Each row has a name. After each piece below comes the name of the row it's from, unless a question asks for something else. Each question is about the rows just above it. Places in a row count from 1.

Columns, left to right: T D E S V B
Dolol: [128 128 128 128 128 128]
lura: [136  90 137  88  84 150]
pamo: [104 112 109 107 126 105]
Sumin: [ 98 181  99 180 193  89]
potiz: [168  93 129 109  93 113]
At which places does Dolol hold [128]?
1 2 3 4 5 6
Which column holds [126 193  93] top down?
V

Columns, left to right: C M W A Z G L P U R
Bolen: [ 68  98 132 140 161 113 178 166 125 150]
rodur: [170 144 127 120 109 141  95 102 124 108]
mef: [196 155 122 112 110 137  61  93 132 111]
kidir: [ 63  97 126 141 160 113 186 166 119 147]
Kago: [177 142 132 120 136 131  76 123 126 128]
sepaf: [ 85 104 129 137 155 119 165 154 118 139]
puv: [162 130 146 121 149 125  85 124 131 135]
vabek: [171 148 136 118 113 132  85 108 139 121]
vopuv: [ 99 121 111 136 123 135 163 132 122 127]
Kave: [ 76 113 103 139 123 129 188 140 107 122]
Tused: [106 111 132 134 153 126 143 162 126 141]
[93] is at row and place
mef, 8
Row and place of [103] in the named rows:
Kave, 3
Row and place of [99] in the named rows:
vopuv, 1
Which column holds [160 136 155] top down?
Z
[163] is at row and place
vopuv, 7
Shared by Bolen and mef:
[132]

Columns, left to right: Zede som ton gino rin deko Bakov fogi mezi Neled
Nos: [117 145 112 150  68 188 152 111 112  45]
Loz: [111 112 110 127 129 173  72 111 158 127]
Lekor: [146 158 157 194 163 141 196 123 131  96]
Ses: [ 85 173 152  80 116 151  72 160 136 164]
baf: [ 84 178 124 142  71 164 149 138 185 161]
vinar: [134  94 173 109  82 164 159 166 141 125]
midop: [100 185  96 163 178  90 150 147 165  92]
momu: [ 89 205 174 122  95 141 117 139 104 170]
Which entry of Lekor is missing from [163 146 131 123  96 196 141 194 157]?
[158]
Which column holds this, read top down? [116  71  82 178]
rin

Columns, left to right: H Y J X N
kalek: [118  89 112  71 166]
kif: [160 112 189  92 141]
ril: [151 194 157 141 151]
zibi: [124 190  95 104 158]
Zefa: [161 126 184 128  80]
foga: [114 111 120 195  90]
kisa: [ 98 141  64 146 140]
ref: [136 126 154 110 112]
Which value is in both kif and ref?
[112]
Shared by kisa and kif:
[141]

Columns, left to right: Faza Seli garen tudu sakog Ririd vate Tureg
fuvo: [138 181  90 158 168 149 152 139]
sopu: [ 89 171 171  73  92 138 171  90]
dani: [108 133  52  90 118 152 198 120]
dutod: [154 158 145  76 163 103  74 155]
gumen: [139 165  65 107 153 172 174 151]
Salop: [149 152 153  68 158  49  67  66]
bar: [ 97 138  71 102 101 155 182 106]
ripi: [134 133 167 148 132 147  67 135]
suto: [109 118  96  52 117  82 140 112]
Nuvo: [133 139 128  65 138 125 102 138]
Tozun: [169 194  86  93 187  85 101 188]
At which places does ripi hold [135]?
8
The one value in Nuvo and sopu:
[138]
The one value in bar and fuvo:
[138]
Places of [171] in row sopu:
2 3 7
Tozun without one entry, shuffled: [101 194 187 169  93  86 188]. Gone:
[85]
Shuffled Salop with one entry gone: [ 68  49 158  66 153 149 152], missing
[67]

Columns, left to right: vufip rirog Zevi gabob Pud vako
dab: [136 135  68 132 171  72]
Rulub: [177  70 116  92 145  85]
Nol: [ 96 178 116 129  91 184]
mudas: [ 88  88 151 125 162 187]
Deme: [181 192 191 126 154 122]
Which column holds [ 68 116 116] top down?
Zevi
Which column holds this, read top down? [ 70 178]
rirog
[192] is at row and place
Deme, 2

Columns, left to right: letul lagib zet nuzef
zadob: [111  60  92 101]
tam: [134 121 115 135]
Lor: [112 112 108 108]
rel: [134 112 134 114]
The one value in Lor and rel:
[112]
The one value in tam and rel:
[134]
Shared by rel and tam:
[134]
Which column holds this, read top down? [112 134]
letul
Shuffled tam with one entry gone: [134 135 115], missing
[121]
Places of [112] in row Lor:
1 2
Places of [114] in row rel:
4

Columns, left to right: duben kun luk Pugak Nam Romiv Zup
ragor: [ 47 141 146 121 174 102  93]
vut: [100  82 197 164 174 102  93]
Piteg: [ 47 141 146 121 163 192  88]
Which column holds [164 121] top down?
Pugak
Where in the named rows is [197]?
vut, 3
ragor without one entry, shuffled: [102  93  47 174 121 146]. Gone:
[141]

Columns, left to right: rek zeme zolu rumif loso razif kevur Dero paseg
Tonan: [133 118 194 119  73 107  51 125 107]
bazok: [119 125 116  92 118 195 139 119 130]
nilun: [ 98  94 149 145 100 103 106  99  91]
kazub: [152 174 103  49 169  84 146 166 177]
Zesum: [127 143 109 122 131 158 156 138  74]
vuba: [135 146 115  74 142 122 136  83 150]
tokis: [ 82  76  99  74  72 155 170  75  89]
Fozus: [ 89  73 119  99  83 104 138  78  76]
Which value is in both vuba and tokis?
[74]
kazub without one entry, shuffled: [152 103 174 146  49  84 177 166]. Gone:
[169]
[174] is at row and place
kazub, 2
Which value is in both Fozus and vuba?
[83]
The one value in tokis and Zesum:
[74]
Which entry of nilun is missing from [100 145  94  91 106  98 103 149]?
[99]
[72] is at row and place
tokis, 5

Columns, left to right: Mugu duzo mozib lizi lebi gimev zunab
Lifi: [125 125 120 127 127 120 120]
vav: [149 111 156 117 104 123 113]
Dosol: [109 135 116 159 110 148  67]
lezu: [151 119 123 110 156 151 132]
pabul: [123 142 114 115  99 138 133]
Tusas: [132 132 124 127 124 132 124]
dor: [130 131 125 127 150 133 145]
At which places does Lifi hold [120]?
3 6 7
Which column holds this, read top down? [125 111 135 119 142 132]
duzo
Shuffled dor with one entry gone: [145 130 127 133 150 125], missing
[131]
Row and place of [109] in the named rows:
Dosol, 1
Which value is in both Tusas and Lifi?
[127]
Every place of [132] in Tusas:
1 2 6
Which column holds this, read top down? [ 67 132 133 124 145]
zunab

Columns, left to right: Zesus Samar Vefu tadiv pil mero
Zemop: [136  57  97 162 153 118]
kubon: [127 139 134 136 133 138]
ligod: [143  94 129  55 131 160]
giv: [105 144 128 129  82 164]
Guno: [116 108 153  93 154 130]
Gezo: [113  41  76 135 107 142]
meseg: [107 108 100 113 145 164]
lom: [130 100 141 153 113 133]
[160] is at row and place
ligod, 6
Shared by Zemop and lom:
[153]
Which column holds [128 153  76] top down?
Vefu
Which value is in both ligod and giv?
[129]
Shuffled meseg with one entry gone: [164 100 145 113 107], missing
[108]

Columns, left to right: Keso viv zurom nebo pilub vipo Fazov
dokuf: [107 112 156  91 100 170 127]
fetur: [130  85  98 137 170 104 112]
Buvi: [117 163 103 136  83 138 111]
pep: [100 126 128  98  91 169 100]
Mitok: [122 144 109 127 126 126 144]
bal: [136 192 115 152 105 117 125]
kote: [126 175 106 145  87 127 101]
felo: [145 113 175 133 105 124 156]
kaz: [104 141 112 113  85 157  89]
lolos: [129  87  97 134 174 175 113]
rane: [107 147 108 118  83 152  88]
Row and place of [192] in the named rows:
bal, 2
Which value is in both kaz and felo?
[113]
lolos without one entry, shuffled: [ 87 134 113 175  97 129]. Gone:
[174]
Row and place of [103] in the named rows:
Buvi, 3
[106] is at row and place
kote, 3

Columns, left to right: kema Nevu zerof rivik luzok gar Tegof Loluv zav
Los: [124 133 139 126  60 120 133 130 121]
Piva: [121 114 117 135  85 135 122 160 123]
zerir: [117 138 129 148  89 136 118 153 122]
pude: [118 115 131 138 119 134 117 157 138]
Bafop: [133 107  90 109  43 116 150 146 139]
Fegol: [135  77 118  96  91 113 150 153 131]
Ledu: [122 114 142 135 112 132 124 159 123]
liso: [120 114 148 112  74 114 141 145 117]
vatu: [131  91 141 119 109 129 118 138 127]
lelo: [115 124  92 142  69 138 141 149 121]
Sekar: [129  96 151 120  99 129 128 152 122]
At which places does pude hold [118]?
1
Shuffled lelo with one entry gone: [121 141 115 138  92  69 124 149], missing
[142]
Which entry of liso is missing from [117  74 114 148 112 120 114 141]?
[145]

Columns, left to right: Fod Dumig gason Keki Pib rap vot
Fud: [100 115 115 115 101 100  67]
Pez: [156 120 143  99  45 112  93]
topa: [ 98 107 107  94  68 129 106]
posed: [ 97 119 117 116 125 109  87]
[ 97 119 117 116 125 109  87]
posed
Where in the named rows is [109]?
posed, 6
Shuffled Fud with one entry gone: [100 115  67 115 100 115], missing
[101]
Every place of [100] in Fud:
1 6
[ 45  68 125] is in which column, read top down?
Pib
Places of [68] in row topa:
5

Columns, left to right: lapiv gaka daku Vod mura
musam: [125 154 103 101 136]
Bas: [109 140  93 166 137]
ketan: [131 108  66 149 122]
mez: [181 127 144 157 147]
kibe: [147 172 109 103  91]
gev: [109 118 168 132 131]
pum: [120 114 171 133 157]
rufof: [169 147 118 177 135]
nefa: [160 100 144 134 170]
nud: [ 92  91 117 155  73]
sanu: [ 89  91 117 155 141]
puvu: [181 127 144 149 128]
nud without one entry, shuffled: [155  73 117  92]. Gone:
[91]
gev without one entry, shuffled: [118 131 168 109]. Gone:
[132]
Which entry of nefa is missing from [160 144 100 170]?
[134]
[166 149 157 103 132 133 177 134 155 155] is in which column, read top down?
Vod

Columns, left to right: rak bul Bodu zif suta mokuv gof Digi simot Ditil
tet: [ 71 131 154 140 140 137 122 114 130  75]
Kimu: [ 83 141 169  52 117 179 130  76 141 125]
sosom: [ 53 112  53 106 127  53 105 143 143 143]
zuso: [ 68 110 144  94 114 140 159 140 131 108]
The one value in Kimu and tet:
[130]
Where in the named rows is [117]?
Kimu, 5
[143 131] is in which column, read top down?
simot
At which places does sosom hold [53]?
1 3 6
At which places does Kimu hold [141]?
2 9
Which row holds [ 68 110 144  94 114 140 159 140 131 108]?
zuso

Columns, left to right: bolom tivap talut Vef
zonot: [58 58 58 58]
tadin: [ 77 149 118 102]
bazif: [ 46  64 114 125]
ved: [ 47 163 148 125]
The one value in ved and bazif:
[125]
Which column holds [ 58 102] top down?
Vef
Where in the named rows is [47]?
ved, 1
Places of [58] in row zonot:
1 2 3 4

Columns, left to right: luf rofoz ruko sep Tugur rovat gigag saguz Rupe lelu
rodag: [168 105  77 177 100 164  59  95 160 120]
Dur: [136  77 142 130 183 128 161 172 110  91]
Tiku: [ 96  75 138 144 128  80 118 147 148 149]
situg: [168 157 134 139 161 167 105 166 116 173]
dem: [174  94  96  79 111  87 159 150 125 148]
pulib: [114 180 152  94 168 135 142 138 178 121]
Suk: [112 154 125 150  79 154 193 167 184 152]
todot: [165 134 178 132  81 178 164 113 123  59]
sas: [166 141 133 158 167 142 174 101 104 184]
genek: [ 94 113 151  64 124 183 146 104 125 163]
kalom: [ 97 140  81 122 149 158 126 187 123  74]
dama: [115 140 126 115  87 138  96 180 145 152]
[101] is at row and place
sas, 8
Which entry of Tiku is missing from [144 128  80  96 148 118  75 149 138]?
[147]
Which entry of dama is missing from [140  96 145 126 115 115 138 152 180]?
[87]

Columns, left to right: kesu Bovo meda firo luzar mem tedim
noba: [ 66 141 176 153 158 132 156]
Ludum: [139  92 139 108 116 143  54]
rul: [137 122 118 117  99 155 136]
Pas: [194  50  71  77 141  78  58]
Rono: [162  43 137 130 119 110 128]
Laz: [199 148  45 172  46 164 194]
Kezof: [174  69  78  78  91  78 109]
fodu: [103  79 166 156  94 157 139]
pivip: [162  43 137 130 119 118 128]
Which entry of rul is missing from [117 122 137 118  99 155]?
[136]
rul without one entry, shuffled: [136 117  99 118 122 155]. Gone:
[137]
At which places does Kezof hold [78]?
3 4 6

Columns, left to right: Tese sonel Zug Nafir mudum fova koden Fepoz situr Rimi
gonob: [133 121 164 130 133 130 101 112 185 128]
zurul: [106 165 124 165 165 124  92 168 124 165]
nul: [ 96 120 157 108 127  97 201 126 151  58]
ket: [ 84 149 110 161 108 201 170 150 167 131]
tid: [122 122  96 109 126  49 170 136  50 109]
tav: [ 51 124 133 122 140 177  81 105  45 128]
tude: [154 136 188 106 131 149 164 164  97 126]
par: [132 138  96 118 132  70 125 119 102 101]
Fuzad: [160 130  56 123 143 118  95 170 155  84]
koz: [124 136  67 143 104 169 133  79 107 155]
sepu: [123 129 115 152 100 196 122 148  54  84]
[81] is at row and place
tav, 7
par without one entry, shuffled: [102 138  70 132 101 132 119 125  96]. Gone:
[118]
Places of [165] in row zurul:
2 4 5 10
[133 165] is in which column, read top down?
mudum
Which entry of tid is missing from [126  96 109 136 122 170 109 122  50]?
[49]

Columns, left to right: Debuk Dag tadop vetoz
rur: [143 128 129 139]
Zalav: [174 142 140 142]
kita: [112 142 112 112]
Where in the named rows is [128]?
rur, 2
[174] is at row and place
Zalav, 1
Which value is in both kita and Zalav?
[142]
Shared by Zalav and kita:
[142]
Every place of [112] in kita:
1 3 4
[112 142 112 112]
kita

